Here is a tiny trained network, its code and every weight. The questions are about switching its units off for an input and a target symbol, where a switched-off unit gives its printed mean instead of its output.

import numpy as np


def w(rows, s, z=0):
    codes = np.array(rows[::2]) - 128.0
    scale = np.full(codes.shape[1], s)
    scale[-1] = z or s
    return codes * scale


def f(y):
    return y / 2 * (1 + np.tanh(0.7978845608 * (y + 0.044715 * y**3)))


def softmax(a):
    e = np.exp(a - a.max(-1, keepdims=True))
    return e / e.sum(-1, keepdims=True)


def log_softmax(a):
    a = a - a.max(-1, keepdims=True)
    return a - np.log(np.exp(a).sum(-1, keepdims=True))


def net(x, mask):
    ids = ['ΘΦΩαγδεζηλμξστψ'.index(c) for c in x.split()]
    T = len(ids)
    res = E[ids] + P[:T]
    q, k, v = (res @ M[0].T for M in (Q, K, V))
    z = softmax(np.where(np.tri(T) > 0, q @ k.T / 4**0.5, -1e9)) @ v
    res = res + np.where(mask[0], z, O[0][:, -1]) @ O[0][:, :-1]
    y = f(res @ A[0][:, :-1].T + A[0][:, -1])
    res = res + np.where(mask[1:13], y, B[0][:, -1]) @ B[0][:, :-1]
    return log_softmax(res[-1] @ U[:, :-1].T + U[:, -1])


Q, K, V, O, A, B = {}, {}, {}, {}, {}, {}
E = w([
[62,163,166,29,135,139,153,189,133,77],'Θ',
[111,189,18,183,204,155,104,49,160,172],'Φ',
[203,99,79,88,47,53,45,8,122,98],'Ω',
[85,96,137,152,233,44,117,130,77,210],'α',
[24,36,84,180,106,152,100,160,31,180],'γ',
[131,225,114,131,84,169,185,187,134,159],'δ',
[173,164,146,158,172,68,162,217,97,79],'ε',
[161,172,120,190,168,59,153,206,118,114],'ζ',
[72,126,42,123,126,119,214,130,223,84],'η',
[54,163,118,52,45,50,73,65,167,215],'λ',
[116,12,206,122,76,248,206,99,204,189],'μ',
[229,160,112,208,158,97,134,112,130,157],'ξ',
[150,107,127,21,215,146,26,179,101,195],'σ',
[80,141,155,69,143,103,111,222,156,68],'τ',
[145,137,31,112,208,215,92,156,74,60],'ψ',
],0.017)
P = w([
[108,57,171,188,115,213,141,160,232,115],'0',
[136,124,161,144,145,149,172,130,150,113],'1',
[153,144,128,95,155,112,168,131,89,109],'2',
[161,141,81,74,140,93,163,145,71,127],'3',
[167,129,5,65,126,103,163,192,138,148],'4',
[147,132,124,163,100,140,124,117,172,85],'5',
],0.011)
Q[0] = w([
[103,172,126,10,47,72,186,164,178,122],'h1',
[185,167,93,73,181,14,127,74,55,148],'h1',
[108,49,195,167,65,137,76,68,149,160],'h1',
[23,68,103,61,202,148,88,165,114,185],'h1',
],0.012)
K[0] = w([
[168,112,63,59,77,74,160,158,139,169],'h1',
[155,197,122,92,164,33,135,69,45,131],'h1',
[74,69,249,93,104,151,107,81,163,109],'h1',
[83,46,67,98,159,130,127,137,54,234],'h1',
],0.012)
V[0] = w([
[66,98,85,177,48,77,132,91,98,216],'h1',
[250,67,155,176,200,10,37,165,129,148],'h1',
[118,48,138,3,142,119,105,39,127,137],'h1',
[216,133,63,231,155,183,143,52,119,120],'h1',
],0.0063)
O[0] = w([
[159,148,175,166,186,205,168,67,35,123,41],'h1',
[71,31,229,65,156,130,136,133,194,164,84],'h1',
[68,174,171,254,166,210,149,131,230,71,44],'h1',
[73,98,73,90,194,126,94,193,51,168,253],'h1',
],0.0094,0.0015)
A[0] = w([
[80,124,136,34,128,107,80,107,168,248,2],'n1',
[92,104,178,86,67,99,145,54,187,136,111],'n2',
[101,67,92,188,86,135,94,121,86,187,141],'n3',
[171,92,154,173,153,86,150,140,124,239,51],'n4',
[2,140,200,153,174,129,146,162,162,134,69],'n5',
[152,178,122,135,116,121,92,39,145,192,100],'n6',
[203,60,58,125,182,76,152,121,148,118,181],'n7',
[71,84,131,102,231,174,132,167,89,147,127],'n8',
[147,101,131,86,154,216,150,184,130,66,111],'n9',
[11,171,125,118,68,79,119,110,182,106,91],'n10',
[141,67,117,54,172,123,28,166,54,96,102],'n11',
[120,121,120,132,221,213,120,58,127,128,130],'n12',
],0.0086,0.0035)
B[0] = w([
[205,149,99,153,167,71,166,212,174,107,193],'n1',
[99,67,191,50,107,253,189,57,96,143,173],'n2',
[140,187,179,54,235,54,228,107,85,129,154],'n3',
[65,157,112,85,12,86,167,113,65,126,160],'n4',
[121,252,124,120,72,91,71,92,166,177,163],'n5',
[64,155,108,87,155,90,173,217,105,188,153],'n6',
[99,86,151,129,70,125,168,109,110,96,204],'n7',
[118,114,170,184,95,143,73,149,173,40,227],'n8',
[86,141,231,178,190,114,150,84,91,110,168],'n9',
[124,77,3,71,206,86,150,144,147,126,172],'n10',
[148,150,136,154,91,217,156,160,146,202,247],'n11',
[162,60,66,128,125,53,76,138,153,193,182],'n12',
],0.0078,0.014)
U = w([
[31,120,132,140,69,236,96,175,113,104,128],'Θ',
[122,95,64,151,87,89,168,89,196,7,126],'Φ',
[24,176,105,94,131,167,216,95,170,226,26],'Ω',
[144,110,193,105,221,99,165,105,51,82,196],'α',
[160,30,121,31,115,155,61,42,144,90,253],'γ',
[165,66,196,107,109,124,196,167,135,168,101],'δ',
[236,178,167,122,176,156,85,164,228,177,98],'ε',
[129,146,136,124,144,96,142,132,151,79,121],'ζ',
[243,189,131,69,48,156,97,107,112,174,169],'η',
[131,167,141,90,144,124,115,127,123,96,135],'λ',
[71,103,56,122,224,63,74,197,147,190,110],'μ',
[253,161,167,252,110,161,210,79,206,134,130],'ξ',
[165,101,141,38,199,158,160,134,151,151,58],'σ',
[25,156,137,188,63,42,80,125,159,124,120],'τ',
[94,152,206,54,148,143,134,113,121,105,115],'ψ',
],0.0055,0.0061)

Each question gives the input, a string of symbols that net reads in full, and the target symbol t.
The units are the heads (4 rows each of Q, K, V and O) and the neurons (one row each of A and B). Each row of codes is followed by its name. A weight is (code - 128) times the scale printed after its matrix; where a second scale follows, it is the last column's (O, A, B and U).
mask holds one flag per unit, heads first, then neurons. A switched-off unit (its flag False) gives its mean, the last column of its rows in O or B, instead of its output. The means were averaged over made-up inputs and are rounded, as every weight is.
A unit's drop is (log p(t) with every unit on - log p(t) with that unit switched off) / (log p(t) with every unit on - log p(t) with every unit switched off).
The circuit of an input: a set's keep is (log p(t) with only the set's units on - log p(t) with every unit switched off) / (log p(t) with every unit on - log p(t) with every unit switched off). Starting from the 12 units with the biggest drops (on a tie, the unit counted first), units are removed one at a time, each time the one whose removal leaves the highest keep (on an exact tie, the one counted first), for as long as the keep stays at least 0.8.
units of the circuit, in order: the units of the circuit, biggest drop first
top k neurons: the k neurons with the biggest drops, biggest first
drop when u is switched off: that unit's drop, to one decimal
input δ δ ξ ψ λ, target Ω: units of the circuit, in order => (h1, n6, n8)
input Θ Ω Φ λ ζ Θ, target δ: units of the circuit, in order => (h1, n1)
input ζ ε Ω τ, target τ: units of the circuit, in order => (h1, n5, n8)
input Φ Ω Θ, target τ: units of the circuit, in order => (h1, n5, n8)
input α ξ Θ, target ε: top 2 neurons => (n1, n11)
input Θ λ η ζ Θ, target δ: units of the circuit, in order => (h1, n1, n11)
input ζ Θ σ τ, target Ω: top 4 neurons => (n5, n2, n8, n10)
input α η ψ Φ γ Θ, target α: units of the circuit, in order => (h1, n11)
input α ψ τ, target μ: units of the circuit, in order => (h1, n10)
input η α ζ Φ τ Θ, target γ: top neuron => (n2)
input ζ η α, target τ: top 2 neurons => (n5, n4)
input Φ Θ μ σ τ λ, target Ω: top 2 neurons => (n6, n2)
input ψ σ τ, target Ω: top 3 neurons => (n5, n2, n8)
input α Θ Θ, target Φ: units of the circuit, in order => (h1)
input ψ τ τ, target γ: top 2 neurons => (n2, n1)
input α Θ δ α τ, target ψ: drop when n9 is switched off => 0.3
input Θ Θ ψ, target Θ: drop when n9 is switched off => 0.0
input Θ ψ Ω ψ λ Θ, target ξ: drop when h1 is switched off => 1.2
